Where the symbols take the states:
q70: ^>q742, @>q100, !>q469, %>q19, $>q500, §>q286
q742: ^>q270, @>q921, !>q573, %>q584, $>q286, §>q100
q527: ^>q506, @>q354, !>q67, %>q806, $>q167, §>q482
q921: ^>q287, @>q459, !>q976, %>q270, $>q922, §>q349
q448: ^>q71, @>q341, !>q527, %>q322, $>q806, §>q550
q482: ^>q354, @>q192, !>q170, %>q527, $>q67, §>q322
q100: ^>q921, @>q349, !>q307, %>q742, $>q573, §>q922
q170: ^>q448, @>q550, !>q492, %>q67, $>q725, §>q806
q720: ^>q222, @>q179, !>q744, %>q377, $>q459, §>q665
q459: ^>q665, @>q372, !>q678, %>q287, $>q616, §>q744
q372: ^>q189, @>q298, !>q377, %>q665, $>q579, §>q709
q71: ^>q873, @>q500, !>q506, %>q192, $>q550, §>q341
q616: ^>q744, @>q579, !>q270, %>q349, $>q533, §>q678
q976: ^>q616, @>q678, !>q742, %>q922, $>q584, §>q533
q131: ^>q148, @>q19, !>q71, %>q251, $>q192, §>q743
q192: ^>q743, @>q873, !>q550, %>q354, $>q448, §>q71
q500: ^>q286, @>q573, !>q131, %>q873, $>q251, §>q469
q67: ^>q322, @>q448, !>q725, %>q167, $>q93, §>q170
q506: ^>q251, @>q131, !>q322, %>q550, $>q482, §>q354
q579: ^>q709, @>q816, !>q287, %>q744, $>q364, §>q377
q709: ^>q298, @>q476, !>q720, %>q372, $>q377, §>q816
q744: ^>q372, @>q709, !>q364, %>q459, $>q678, §>q579
q743: ^>q19, @>q70, !>q341, %>q131, $>q71, §>q873
q354: ^>q131, @>q743, !>q448, %>q506, $>q322, §>q192
q19: ^>q584, @>q742, !>q500, %>q148, $>q873, §>q70
q535: ^>q67, @>q170, !>q189, %>q476, $>q179, §>q93
q222: ^>q535, @>q93, !>q372, %>q816, $>q665, §>q179
q377: ^>q816, @>q222, !>q459, %>q579, $>q287, §>q720
q573: ^>q922, @>q976, !>q19, %>q286, $>q148, §>q307
q476: ^>q167, @>q67, !>q179, %>q298, $>q222, §>q535
q349: ^>q459, @>q744, !>q533, %>q921, $>q976, §>q616
q322: ^>q192, @>q71, !>q806, %>q482, $>q170, §>q448
q307: ^>q976, @>q533, !>q70, %>q573, $>q19, §>q584
q678: ^>q579, @>q377, !>q921, %>q616, $>q270, §>q364
q492: ^>q527, @>q482, !>q535, %>q725, $>q476, §>q167
q816: ^>q476, @>q535, !>q665, %>q709, $>q720, §>q222
q922: ^>q349, @>q616, !>q584, %>q100, $>q307, §>q976
q341: ^>q500, @>q469, !>q354, %>q71, $>q506, §>q251
q533: ^>q678, @>q364, !>q100, %>q976, $>q742, §>q270
q287: ^>q720, @>q665, !>q616, %>q364, $>q349, §>q459
q251: ^>q469, @>q148, !>q192, %>q341, $>q354, §>q131
q286: ^>q100, @>q922, !>q148, %>q70, $>q469, §>q573
q270: ^>q364, @>q287, !>q922, %>q533, $>q100, §>q921
q469: ^>q573, @>q307, !>q743, %>q500, $>q131, §>q148
q665: ^>q179, @>q189, !>q579, %>q720, $>q744, §>q372
q93: ^>q170, @>q806, !>q298, %>q535, $>q189, §>q725
q725: ^>q806, @>q527, !>q476, %>q93, $>q298, §>q492
q179: ^>q93, @>q725, !>q709, %>q222, $>q372, §>q189
q167: ^>q482, @>q322, !>q93, %>q492, $>q535, §>q67
q148: ^>q307, @>q584, !>q873, %>q469, $>q743, §>q19
q550: ^>q341, @>q251, !>q482, %>q448, $>q527, §>q506
q806: ^>q550, @>q506, !>q167, %>q170, $>q492, §>q527
q873: ^>q70, @>q286, !>q251, %>q743, $>q341, §>q500
q298: ^>q492, @>q167, !>q222, %>q189, $>q816, §>q476
q584: ^>q533, @>q270, !>q286, %>q307, $>q70, §>q742
q364: ^>q377, @>q720, !>q349, %>q678, $>q921, §>q287
q189: ^>q725, @>q492, !>q816, %>q179, $>q709, §>q298

In the rows, zero is written as 63.

The rows follow the links: the fewer symbols apart two states are, the more alike their rows tend to be.

Each row is also shifted at random along 4 hidden directions that mean nothing.

One row for each state, in no order:
Each row stands for one state.
v1: 68,65,62,78,65,52,64,65,60,52,62,58,59,65,72,61,62,72,54,81,66,83,73,49,69,74,68,57,72,79,82,77,62,63
v2: 64,70,73,65,48,70,77,75,45,63,73,57,55,44,49,35,79,51,63,42,75,59,55,68,59,53,64,74,58,78,44,66,62,66
v3: 34,70,79,80,67,70,74,70,58,66,57,66,55,66,63,43,69,72,73,67,73,76,69,50,51,57,67,72,64,80,81,83,54,58
v4: 54,68,49,76,69,44,70,47,87,51,66,43,50,78,70,90,54,71,41,76,64,75,81,71,90,54,67,53,79,51,82,74,56,72
v5: 35,69,67,64,59,74,78,73,43,59,73,56,49,53,50,45,79,53,55,44,76,61,61,59,67,54,68,62,63,75,51,70,61,64
v6: 67,67,64,79,59,46,70,55,86,59,61,44,56,68,69,74,55,74,52,75,69,76,77,76,81,57,67,70,75,59,83,76,54,70
v7: 58,50,56,44,78,68,50,78,45,63,55,56,71,66,69,75,63,65,42,75,52,67,65,43,87,88,73,41,68,68,66,58,76,50
v8: 73,50,72,45,64,70,52,80,55,78,50,56,79,58,65,66,60,66,56,68,56,61,61,62,79,80,68,65,61,65,64,55,71,50
v9: 65,70,68,84,60,59,74,47,83,60,61,73,54,75,67,62,54,72,79,64,77,67,71,70,41,52,60,79,69,55,80,79,47,73
v10: 39,70,83,75,53,69,78,67,72,72,56,55,55,62,57,48,65,69,70,55,82,66,69,74,61,49,66,87,66,66,75,79,49,64
v11: 61,59,71,45,71,76,54,78,53,82,58,56,73,58,58,61,72,60,63,59,46,57,55,62,79,56,62,56,49,68,53,50,73,46
v12: 82,62,65,75,58,48,62,69,61,53,60,53,63,59,73,59,61,72,51,82,66,84,72,55,74,80,70,62,74,79,81,74,64,63
v13: 44,71,44,64,68,64,75,50,58,46,81,68,47,68,57,70,69,51,56,47,70,55,62,61,59,53,62,49,67,54,49,63,62,76
v14: 75,50,56,49,65,58,48,63,70,64,53,62,77,68,73,84,48,68,54,76,57,60,64,66,74,86,66,60,70,52,68,54,69,61
v15: 67,67,80,84,55,59,66,65,66,64,54,72,65,61,70,43,60,75,81,76,72,78,68,58,40,70,63,82,64,80,83,79,55,63
v16: 74,53,58,45,72,68,48,62,68,73,55,67,76,71,68,82,54,65,63,68,50,52,60,65,69,71,63,58,61,48,61,50,69,56
v17: 80,51,62,46,67,65,48,63,72,74,52,65,78,69,68,80,51,67,63,69,53,54,61,70,70,74,62,63,62,48,63,51,68,57
v18: 60,60,74,50,66,75,53,71,64,86,57,66,77,59,58,60,67,61,77,58,47,53,52,70,62,52,57,66,45,61,52,47,69,51
v19: 27,69,65,63,58,69,77,68,55,62,70,53,51,57,52,54,73,56,56,46,75,58,63,69,70,51,66,68,64,65,54,68,58,67
v20: 67,63,58,52,68,63,52,53,78,75,65,67,73,65,60,77,60,59,75,58,44,48,54,79,62,46,52,60,50,46,48,43,68,61
v21: 39,67,65,56,55,62,68,74,55,68,74,38,60,46,50,57,79,52,47,48,58,59,57,77,91,47,63,59,56,70,43,54,70,62
v22: 62,71,55,70,60,67,80,55,60,50,75,66,47,67,55,60,68,55,59,46,80,57,65,65,55,53,64,64,70,58,57,72,55,75
v23: 57,61,85,75,56,66,60,83,46,66,51,72,71,52,69,31,67,73,76,78,69,83,64,43,45,85,68,77,61,96,79,76,64,53
v24: 70,67,61,58,64,66,60,62,62,69,71,66,66,57,56,61,71,55,72,53,50,54,52,70,60,47,54,58,49,61,44,49,70,61
v25: 45,56,75,65,56,56,54,78,60,68,51,54,75,55,71,56,60,73,57,82,61,79,67,58,75,85,69,70,67,79,77,66,68,55
v26: 84,51,70,52,62,67,54,84,43,65,52,55,74,54,68,58,64,66,48,73,63,71,64,48,78,92,73,60,69,79,68,64,72,53
v27: 49,51,66,56,53,42,50,69,80,69,50,33,78,57,73,83,50,73,38,84,56,72,71,81,103,83,69,68,74,58,74,57,69,61
v28: 88,64,65,52,72,75,59,74,45,71,66,66,66,57,57,54,77,56,67,56,50,59,54,52,65,56,61,50,50,73,49,54,73,52
v29: 55,52,72,43,67,73,48,74,66,86,48,58,81,62,63,70,59,67,66,65,49,54,58,70,75,66,63,66,54,56,60,49,70,49
v30: 79,68,42,56,69,55,61,52,66,55,80,55,57,63,58,81,69,51,50,55,48,55,59,71,80,48,58,41,59,52,43,47,71,69
v31: 39,66,78,82,46,43,61,44,114,77,49,58,72,68,72,74,41,80,83,76,67,65,70,100,56,52,55,99,66,43,84,67,48,72
v32: 27,70,66,74,73,71,76,66,55,59,64,60,47,72,61,56,70,66,60,62,74,71,72,48,64,53,70,58,68,72,76,82,55,62
v33: 39,69,56,58,66,67,65,63,52,62,77,65,60,57,54,58,77,50,65,49,54,56,53,62,62,48,58,51,52,67,42,53,70,63
v34: 63,70,41,63,63,57,71,47,64,46,84,64,50,65,56,75,67,49,54,48,63,53,59,71,65,51,59,48,65,50,45,56,65,78
v35: 61,66,63,81,64,52,66,57,73,56,61,62,57,69,72,65,57,74,63,79,67,79,74,58,62,65,65,63,71,69,83,77,58,66
v36: 61,71,61,73,66,69,83,63,53,51,70,60,42,68,57,56,71,60,53,52,82,67,71,53,64,55,70,61,72,68,68,82,53,69
v37: 62,71,67,74,59,64,83,62,65,58,67,50,46,66,58,59,66,63,53,55,82,66,73,67,72,52,69,70,73,63,71,80,52,70
v38: 46,69,39,55,79,63,62,56,52,52,83,64,55,66,57,77,75,50,53,56,44,57,57,53,72,50,58,29,56,59,43,49,75,64
v39: 75,67,58,53,74,74,63,78,34,64,76,59,59,53,54,52,85,51,56,55,49,63,55,45,74,54,63,39,50,82,44,55,76,52
v40: 83,52,72,60,56,64,51,68,63,68,49,80,80,60,72,57,51,71,77,74,66,64,60,60,42,90,63,80,64,66,70,61,65,60
v41: 89,52,56,60,57,46,52,62,71,56,57,54,73,63,75,79,50,70,47,81,62,69,69,68,79,89,67,63,75,58,73,60,68,66
v42: 32,69,50,63,64,65,71,52,61,54,77,69,52,65,56,65,68,52,64,47,67,52,59,67,55,51,59,56,62,55,48,59,62,72
v43: 83,51,43,56,65,44,50,52,78,50,60,57,71,73,78,97,45,68,42,82,56,65,71,66,82,88,66,51,79,46,72,56,69,69
v44: 85,57,73,47,61,68,53,72,68,85,55,52,77,56,59,67,63,63,64,60,51,54,57,78,79,58,60,69,53,57,55,49,68,53
v45: 64,58,73,71,54,52,56,72,65,63,53,55,72,56,73,57,57,73,58,82,64,79,69,62,70,83,68,73,69,77,78,69,65,60
v46: 76,66,66,57,68,75,58,67,52,72,68,78,68,59,57,51,73,56,82,54,51,54,49,58,45,51,55,59,46,69,47,52,69,56
v47: 15,69,57,58,65,68,66,62,56,64,75,66,59,58,54,60,73,52,66,49,56,54,54,66,62,48,58,55,53,62,43,53,68,65
v48: 73,54,68,64,55,51,55,70,63,59,54,55,72,57,73,63,56,71,52,81,63,77,69,60,74,88,69,67,72,73,75,66,68,61
v49: 77,71,64,76,54,67,82,53,66,54,70,71,48,67,57,54,63,59,69,46,87,58,66,71,45,53,64,78,70,57,62,76,49,77
v50: 24,68,74,72,64,64,77,73,63,67,59,38,51,63,59,57,70,70,47,65,73,75,76,62,90,51,72,65,69,74,78,80,55,58
v51: 47,69,67,69,58,67,82,66,60,59,67,48,47,63,55,57,71,60,51,51,81,64,70,67,76,51,70,68,71,65,65,77,54,68
v52: 47,69,55,64,60,59,80,58,68,54,73,39,47,65,56,74,66,57,38,50,76,60,72,76,92,50,69,60,75,53,59,71,56,74
v53: 41,56,65,45,75,74,45,58,76,84,52,79,81,73,65,77,54,66,84,65,43,47,54,69,50,57,54,62,48,45,57,44,68,53
v54: 90,73,61,67,62,74,69,62,43,56,78,88,57,55,53,40,78,50,84,46,64,57,49,53,29,54,55,60,50,75,42,58,66,67
v55: 123,51,51,49,60,53,52,58,75,60,57,53,74,66,71,90,47,65,44,71,60,58,67,75,86,83,67,61,75,44,65,54,68,67
v56: 50,63,59,77,67,50,58,55,74,54,59,68,64,71,75,70,54,74,64,84,60,78,71,55,58,74,63,59,70,66,82,70,62,65
v57: 97,56,66,47,70,73,54,72,55,74,56,64,73,62,62,65,64,62,64,62,54,57,58,59,68,68,64,59,57,62,57,53,71,53

Some states, each with its row:
q19 v19
q349 v39
q298 v40
q506 v4
q131 v37
q93 v27
q372 v17
q167 v45
q286 v13
q170 v12
q976 v54
q816 v55
q678 v20
q492 v25
q573 v42
q459 v11
q222 v7
q584 v34
q189 v26
q179 v14

Row, symbols taken left to right, then the row they reach:
v31 $ ! $: v41
v22 ! ! ^: v52
v28 ! @: v44
v57 ^ @ %: v43
v8 % %: v16
v1 $ § ^: v35
v29 % $: v18
v47 ^: v30
v15 $ !: v48
v2 $ ! $: v10
v36 $ % !: v6
v32 % ^ §: v49
v23 ^ ^: v9
v3 $ § ^: v50
v24 % § $: v33
v53 ! !: v46
v5 ^ ^ $: v21

